Where the symbols take the elements:
bo: qb->pg, pn->nq, jb->qj, rg->bp, td->tm, mp->fb, zt->rq, zd->fg, gr->zs, ng->dc, dr->jr, sg->mf, dd->gn, cj->nt, cg->hm, bz->pb, bp->gr, hp->sd, dl->lz, gn->cm, lm->fz, lh->jg, fz->ng, lj->mc, dz->lj, gl->qn, gz->bz, tm->mz, ls->rg, zs->mq, sb->nm, rq->sb, qn->qt, fj->ft, tt->pn, lt->mh, qj->fd, fg->zc, bg->bd, tg->lm, rc->nc, bq->hd, jg->pp, cn->jc, fs->gl, pp->dd, sd->fh, mt->zj, pb->ph, gf->dq, pm->jd, fb->zl, hm->cj, hb->nh, nm->dl, zj->td, jr->lp, zz->ct, mf->qc, dq->ff, pg->ls, lb->lt, hr->hz, lz->cn, tz->gf, ct->hb, cc->hr, qt->lb, pq->qb, pj->ms, gs->pj, br->gz, qd->tz, ft->tg, ff->zd, zc->bm, ms->ht, jd->tt, gj->dr, gm->bq, zl->sg, mq->mt, nc->lh, lc->gs, dc->ld, nt->zz, hd->zt, bm->jb, mh->br, ph->fj, mc->dm, bd->lc, fh->fs, fd->gj, qc->dz, lp->bg, nh->gm, nq->rc, dm->qd, jc->qs, qs->pm, mz->cc, ht->pq, cm->hp, hz->cg, ld->mp
pu: qb->gr, pn->jg, jb->jr, rg->mt, td->hz, mp->qc, zt->lz, zd->qj, gr->td, ng->zl, dr->lc, sg->mc, dd->fh, cj->nh, cg->ct, bz->tg, bp->zj, hp->qn, dl->pm, gn->fs, lm->mp, lh->cm, fz->fb, lj->gf, dz->tz, gl->mh, gz->ft, tm->cg, ls->mq, zs->tm, sb->jc, rq->cn, qn->br, fj->ng, tt->lh, lt->pb, qj->lp, fg->fd, bg->ms, tg->ld, rc->dd, bq->nm, jg->hp, cn->tt, fs->lt, pp->sd, sd->qt, mt->cc, pb->lm, gf->zc, pm->rc, fb->dz, hm->hb, hb->zt, nm->qs, zj->hr, jr->gs, zz->bq, mf->dm, dq->bm, pg->zs, lb->bz, hr->nt, lz->jd, tz->fg, ct->hd, cc->cj, qt->gz, pq->bp, pj->pg, gs->qb, br->fj, qd->zd, ft->dc, ff->jb, zc->gj, ms->ls, jd->nc, gj->bd, gm->sb, zl->lj, mq->mz, nc->gn, lc->pq, dc->sg, nt->gm, hd->dl, bm->dr, mh->ph, ph->fz, mc->dq, bd->ht, fh->lb, fd->bg, qc->qd, lp->pj, nh->rq, nq->pp, dm->ff, jc->pn, qs->nq, mz->hm, ht->rg, cm->gl, hz->zz, ld->mf
za: qb->lp, pn->nm, jb->qd, rg->lc, td->pg, mp->ph, zt->cj, zd->dz, gr->pj, ng->gz, dr->ff, sg->tg, dd->jd, cj->zj, cg->mq, bz->fs, bp->gs, hp->nq, dl->hb, gn->tt, lm->mh, lh->jc, fz->br, lj->dc, dz->ng, gl->jg, gz->fh, tm->ls, ls->bd, zs->ms, sb->zz, rq->nt, qn->pp, fj->qt, tt->sb, lt->cm, qj->tz, fg->lj, bg->zc, tg->lt, rc->lz, bq->cg, jg->qs, cn->gm, fs->lh, pp->pm, sd->rc, mt->pq, pb->gl, gf->sg, pm->zt, fb->fj, hm->mt, hb->cc, nm->ct, zj->qb, jr->zd, zz->tm, mf->lm, dq->mf, pg->bg, lb->gn, hr->gr, lz->nh, tz->zl, ct->mz, cc->bp, qt->dd, pq->jr, pj->fd, gs->qj, br->sd, qd->fb, ft->lb, ff->qc, zc->mc, ms->gj, jd->rq, gj->dq, gm->hz, zl->ft, mq->ht, nc->cn, lc->jb, dc->bz, nt->td, hd->hm, bm->dm, mh->hp, ph->qn, mc->ld, bd->bm, fh->nc, fd->gf, qc->fz, lp->fg, nh->hr, nq->dl, dm->mp, jc->bq, qs->hd, mz->rg, ht->dr, cm->pn, hz->zs, ld->pb
di: qb->zs, pn->pp, jb->lp, rg->zj, td->cg, mp->dz, zt->cn, zd->fd, gr->tm, ng->sg, dr->gs, sg->dm, dd->fs, cj->gm, cg->hb, bz->lm, bp->td, hp->qt, dl->jd, gn->gl, lm->fb, lh->hp, fz->zl, lj->dq, dz->gf, gl->br, gz->tg, tm->hm, ls->mt, zs->mz, sb->qs, rq->jc, qn->gz, fj->dc, tt->jg, lt->ph, qj->bg, fg->gj, bg->ht, tg->mp, rc->gn, bq->dl, jg->sd, cn->pn, fs->mh, pp->fh, sd->lb, mt->hr, pb->fz, gf->bm, pm->nc, fb->lj, hm->nh, hb->rq, nm->pm, zj->hz, jr->pj, zz->hd, mf->qd, dq->jb, pg->mq, lb->pb, hr->zz, lz->tt, tz->zc, ct->zt, cc->nt, qt->bz, pq->gr, pj->ls, gs->pg, br->ft, qd->fg, ft->ld, ff->qj, zc->dr, ms->rg, jd->lh, gj->lc, gm->nm, zl->mc, mq->cc, nc->cm, lc->qb, dc->mf, nt->bq, hd->lz, bm->jr, mh->fj, ph->ng, mc->ff, bd->pq, fh->lt, fd->bd, qc->tz, lp->ms, nh->sb, nq->dd, dm->zd, jc->nq, qs->rc, mz->cj, ht->bp, cm->qn, hz->ct, ld->qc
ga: qb->ls, pn->rc, jb->fd, rg->gr, td->mz, mp->zl, zt->sb, zd->zc, gr->mq, ng->ld, dr->lp, sg->qc, dd->cm, cj->zz, cg->cj, bz->ph, bp->zs, hp->fh, dl->cn, gn->hp, lm->ng, lh->pp, fz->dc, lj->dm, dz->mc, gl->qt, gz->pb, tm->cc, ls->bp, zs->mt, sb->dl, rq->nm, qn->lb, fj->tg, tt->nq, lt->br, qj->gj, fg->bm, bg->lc, tg->fz, rc->lh, bq->zt, jg->dd, cn->qs, fs->qn, pp->gn, sd->fs, mt->td, pb->fj, gf->ff, pm->tt, fb->sg, hm->nt, hb->gm, nm->lz, zj->tm, jr->bg, zz->hb, mf->dz, dq->zd, pg->rg, lb->mh, hr->cg, lz->jc, tz->dq, ct->nh, cc->hz, qt->lt, pq->pg, pj->ht, gs->ms, br->bz, qd->gf, ft->lm, ff->fg, zc->jb, ms->pq, jd->pn, gj->jr, gm->hd, zl->mf, mq->zj, nc->jg, lc->pj, dc->mp, nt->ct, hd->rq, bm->qj, mh->gz, ph->ft, mc->qd, bd->gs, fh->gl, fd->dr, qc->lj, lp->bd, nh->bq, nq->nc, dm->tz, jc->pm, qs->jd, mz->hr, ht->qb, cm->sd, hz->hm, ld->fb
le: qb->pq, pn->tt, jb->bm, rg->ls, td->zj, mp->ld, zt->hd, zd->ff, gr->bp, ng->fz, dr->gj, sg->zl, dd->pp, cj->hm, cg->hz, bz->gz, bp->rg, hp->cm, dl->nm, gn->dd, lm->tg, lh->nc, fz->lm, lj->dz, dz->qc, gl->fs, gz->br, tm->td, ls->pg, zs->gr, sb->rq, rq->zt, qn->gl, fj->ph, tt->jd, lt->lb, qj->jb, fg->zd, bg->lp, tg->ft, rc->nq, bq->gm, jg->lh, cn->lz, fs->fh, pp->jg, sd->hp, mt->mq, pb->bz, gf->tz, pm->qs, fb->mp, hm->cg, hb->ct, nm->sb, zj->mt, jr->dr, zz->nt, mf->sg, dq->gf, pg->qb, lb->qt, hr->cc, lz->dl, tz->qd, ct->zz, cc->mz, qt->qn, pq->ht, pj->gs, gs->lc, br->mh, qd->dm, ft->fj, ff->dq, zc->fg, ms->pj, jd->pm, gj->fd, gm->nh, zl->fb, mq->zs, nc->rc, lc->bd, dc->ng, nt->cj, hd->bq, bm->zc, mh->lt, ph->pb, mc->lj, bd->bg, fh->sd, fd->qj, qc->mf, lp->jr, nh->hb, nq->pn, dm->mc, jc->cn, qs->jc, mz->tm, ht->ms, cm->gn, hz->hr, ld->dc

In the rows, zero is written as 139.

The rows follow the links: the fewer symbols apart two elements are, the more alike their rows tend to be.

Rows with their elements:
[  57  126  233  154  238  221  113   78   83  115  138   71  111  103  102  165  184  136   90   98  177  176  231  166  122  108  123   97  124   87  248  185  159  145  207  155  166  210  168  170  123  189  156] | tg
[ 147   60   80   71  219  123  136  168  204  242  173   99  116   83  191  159   89  165  127  115  155  112  220  181  128   97   96  187  116   89  134  143  106  204   93  138  171   98   70  201  219  226  106] | br
[ 178   68   89  206  219  183  137  138  225  213  107   84  106   48  168  144  130  213  148   57  144  167  146  187  114   82   92  181  130  148  148  211   31  154  100   89  152  150  179  173  196  205  157] | mc
[  58  134  241  128  211  166   92   43   81  107   69  148  105  110  106  136  156   83   47   97  136  126  212  113   97   80  127   88  128   52  219  107  153  138  207  158  134  138  157  184   89  147  117] | dc
[ 179  169  166  157  102   71  104   86  192   70   88  240  164  199  144  119  178  142  115  209  115  139   94  115  155  130  213  147  205  224   65  119  171  135  143  213   72  159  179   34  167   82   82] | ls
[ 182   66   82  166  220  164  137  121  236  226   89  109  104   50  185  128   98  178  129   57  133  134  154  172   93   65   75  169  124  126  121  173   43  162   75   96  137  107  158  195  213  198  124] | dz
[ 106  108   70   59   75   35   89  231   85  145  167  166  154  195  140  136  116  123  153  222  140   74  131  131  191  176  179  201  118   80  115   58  158  142  151  155  152   82   31  181  103  147  183] | pm
[ 227  135   86  230  128  179  182  130  232  176   87  138  134   75  161  123  115  167  175   67  114  163   58  140  102  120   83  148  138  198   99  186   43  110   67   58  113  114  222  136  159  123  141] | lp
[ 159  129  143  204   96   68   63  103  167   64   73  206  154  179  132  119  212  163  118  217  113  152   69  136  174  138  235  196  189  214   89  132  128  118  176  187   97  180  184   56  147   98  136] | qb
[ 174  168   73  204   24  129  159  210  109  101  132  124  158  174  113  124  147  157  220  158  124  159    8  126  172  208  158  163  119  182  107  143  102   81  127   70  139  142  157  122   61   95  243] | cc
[ 216  164  134  177  155  159  179   60  233  171   54  209  120   91  157  110   98  118  116   69   99  132  115  117   75   84   85   96  148  179   80  147   86  127   67  104   84   90  221  129  180  102   50] | gj
[ 122  145  228  181  186  132   80    5  145   75   22  216  114  133  119  113  189  103   45  125  106  149  168  122   98   68  165  106  173  140  137  121  132  135  184  188   84  156  211  107  135  115   76] | zc
[ 104   96  168  130  249  213  144  136  153  182  187   31  126   82  155  170  153  189  126   85  189  176  231  202  128  102  107  144  128  111  209  219  141  178  153  140  187  208  126  179  202  231  142] | ph
[ 186  166  124   73   86   59  174  174  170  125  223  183  186  210  168  138  131  139  157  230  147  113  126  135  184  191  192  158  181  209   62  122  219  167  106  212  116  135   90   50  215  109   66] | hb
[ 144  231  178  102   83  198  263  174   88  110  271   98  177  190  133  158  123  109  204  145  157  161  111  121  145  220  116   64  148  187  142  155  240  129  119  132  149  152  133   86  119   88  122] | zt
[ 183  186  169  150  103   79  130   86  192   85  113  248  167  192  148  120  159  131  114  189  113  133  102  114  145  138  198  138  203  232   57  123  182  134  123  202   71  133  178   26  175   72   44] | rg
[  41  171  212   87  147  186  143  135   10  107  163  105  127  143   85  157  135   70  117  125  155  134  200  115  141  153  125   78  103   36  229  103  191  130  208  132  176  149   98  198   43  143  176] | sd
[ 128   65   96   55  193   96  109  170  173  234  142  138  116  103  180  142   77  135  114  129  137   80  212  153  127   92   98  183  111   51  132  100  110  183  113  147  163   64   46  228  190  205  108] | lt
[ 170  199  150   71   97  118  234  166  159  116  261  154  194  205  168  152  120  132  175  194  156  136  139  136  170  202  150  109  170  216   89  145  241  158   87  190  134  151  104   51  202   97   56] | gm
[ 157  101  119  113  220  142  112   90  197  212   54  171  101   63  163  120   75  123   76   68  115  102  197  137   81   50   80  132  115   78  124  109   73  162   98  118  124   61  142  205  184  169   85] | sg
[  92  170  199   68  183  211  226  162   83  143  279   50  164  160  136  187  129  132  156  142  193  164  221  165  155  178  126   83  130  129  207  177  244  172  153  168  188  191   98  126  163  166  121] | pp
[  55  143  248  133  212  180   89   56   66  104   78  133  107  119  101  143  165   95   57  100  145  140  219  127  109   88  132   86  127   58  230  123  162  143  218  169  150  162  172  191   93  152  135] | ng
[ 177   80   90  150  216  154  144  122  231  232   83  141  106   53  180  130   86  156  116   62  126  126  173  162  101   66   71  154  127  117  126  168   49  170   79  103  135   89  153  202  203  183  108] | qc
[  99  203  133  117   47  159  179  204   23   97  202  107  163  191   90  158  133   95  195  161  142  143   93  112  168  229  136   98  101  110  171  110  185   93  173   94  170  133  106  154   13   98  214] | dl

Each walk starts at a row. The symbols on each line, taken left to right, move it on to the next element.
Answer with the element's row; about right is enough.
---
[ 160  117  127  227   90   72   53  118  169   60   51  183  143  178  121  113  219  178  135  211  128  155   64  143  175  150  232  204  171  209   96  141  109  117  177  176   96  189  194   65  125  101  170]
di bo za [ 167  104  102  257   90  109   70  144  162   98   63  150  147  147  122  123  211  201  163  173  136  183   40  156  171  150  213  206  156  196  123  162   67   99  168  121  123  194  205   97  112  124  217]
ga pu za di [ 167  147  157  182   96   56   83  100  181   58   77  223  158  202  141  111  193  147  111  216  113  144   85  127  162  139  232  173  207  219   70  128  153  126  154  201   91  173  180   41  161   82   98]
---
[  75  108  138   48  167   93   83  143   80  169  114  157  121  133  131  136   91   80   96  144  130   67  216  116  123   99  121  137   90    8  160   48  139  154  165  137  153   65   56  239   95  172  148]
za za le [ 103  134   79   72   59   53   96  236   63  131  162  153  147  196  121  143  118  118  154  222  129   86  124  116  180  183  173  181  105   79  132   67  161  127  165  147  161   85   48  185   62  142  218]
pu bo di pu [  52  138  176   77  154  137  107  134   20  132  131  131  116  150   99  141  114   73  107  129  136  101  207  106  129  137  130  106   88   20  206   75  170  143  197  134  168  105   76  227   45  155  175]
---
[ 105  116  215  230  199  159   50   50  129   79   36  141  119  120  107  121  225  157   71  127  140  184  152  155  123   89  185  147  165  145  187  172  111  134  215  169  126  214  218  120  124  141  156]
za za le pu [  92  130  195  108  215  141   81   44  112  155   44  180  102  102  121  126  124   80   49   98  109  109  216  109   88   57  101  100  119   49  170   82  136  142  168  150  120   93  148  210  109  144   95]
bo pu bo [ 188   78   81  184  213  179  136  133  230  228   94   99  108   48  178  139  124  196  136   57  135  150  146  179   99   75   80  175  129  143  142  188   36  155   88   97  148  133  162  185  207  205  137]
---
[ 199  158  165  165  169  152  158   48  226  158   47  231  117   99  161  108   94  110  104   72   93  128  129  112   75   72   93   99  167  170   87  128  109  135   80  131   82   82  214  122  181  102   35]
le le pu [ 236  157   95  209  131  180  179  116  233  189   86  166  126   80  172  121  100  150  165   57  109  151   70  134   97  102   82  122  142  192   82  167   51  126   66   70  106  102  217  127  172  116  105]
le le di ga [ 171  111   87  268   88  127   91  159  170  105   74  137  144  133  131  116  203  205  170  154  126  182   31  153  165  152  184  198  151  199  125  185   45  100  152   97  126  190  202  111  106  135  218]
---
[ 181  165  185  165  176  142  137   33  208  138   36  232  122  107  148  107  107  104   72   85   99  120  138  101   88   67  116   91  174  155   90  111  110  144  100  150   73   95  216  113  172  102   34]
le ga za [ 116   98  175  257  207  186   80   87  156  116   62   93  112   87  125  138  219  194  107  104  159  200  138  179  129   92  158  170  153  154  196  212   74  125  191  136  143  226  220  128  146  178  184]
ga pu ga ga di [ 184  115   87  272   98  145  104  159  186  127   80  121  130  115  130  125  181  203  181  136  131  189   28  164  155  151  161  198  143  204  121  188   39   99  136   81  136  178  212  117  108  136  223]
---
[ 117   92   63   47   91   29   93  222  118  165  183  162  152  199  153  142  111  131  153  224  132   75  154  133  193  172  176  210  119   88   98   70  156  156  142  171  153   95   15  172  145  162  168]
di di bo di [ 113   78   81   40  172   81  101  165  142  223  129  156  114  113  171  136   72  117  101  139  130   72  221  137  126   96  109  176  101   32  142   80  124  173  134  147  160   52   43  240  162  199  131]
ga pu pu [  48  146  249  138  218  195  104   58   55   98  101  112  111  111   93  150  176  103   76  102  161  160  216  135  107  103  129   83  124   61  229  134  172  139  221  161  157  184  157  173   95  165  144]
---
[ 137   64  107  102  238  171  151  153  188  234  191   60  123   75  183  160  116  195  133  101  177  147  229  196  130  104   95  164  129  107  170  187  115  196  111  147  179  150   95  183  235  237  122]
le di za za [  54  183  222   95  159  215  176  137   26  106  210   70  144  150   99  162  142   94  133  115  170  159  196  140  140  172  113   58  115   70  240  139  224  129  191  135  185  173  115  164   67  144  163]
za ga le di [  73  186  215   88  171  215  216  148   56  132  262   56  151  152  127  173  141  120  151  126  188  170  207  145  150  181  117   66  125  113  222  171  236  156  168  161  184  187  109  140  129  158  137]
---
[  90  103  187  151  249  225  144  119  120  160  176   35  115   87  134  172  170  174  107   81  186  179  234  190  132  122  116  125  120  107  234  210  154  169  176  149  192  209  142  163  173  219  148]
di le di di [ 162   72  107  226  208  198  122  130  210  190   95   72  116   52  161  137  153  219  138   72  161  187  143  191  113   85  107  176  136  160  166  220   38  148  122   98  163  181  189  159  197  204  174]
le le di ga [  99  121  226  215  193  161   51   30  130   56   32  166  117  129  103  128  223  142   61  127  140  169  151  141  115   83  190  134  171  140  178  147  122  131  211  173  120  204  220  116  124  136  125]
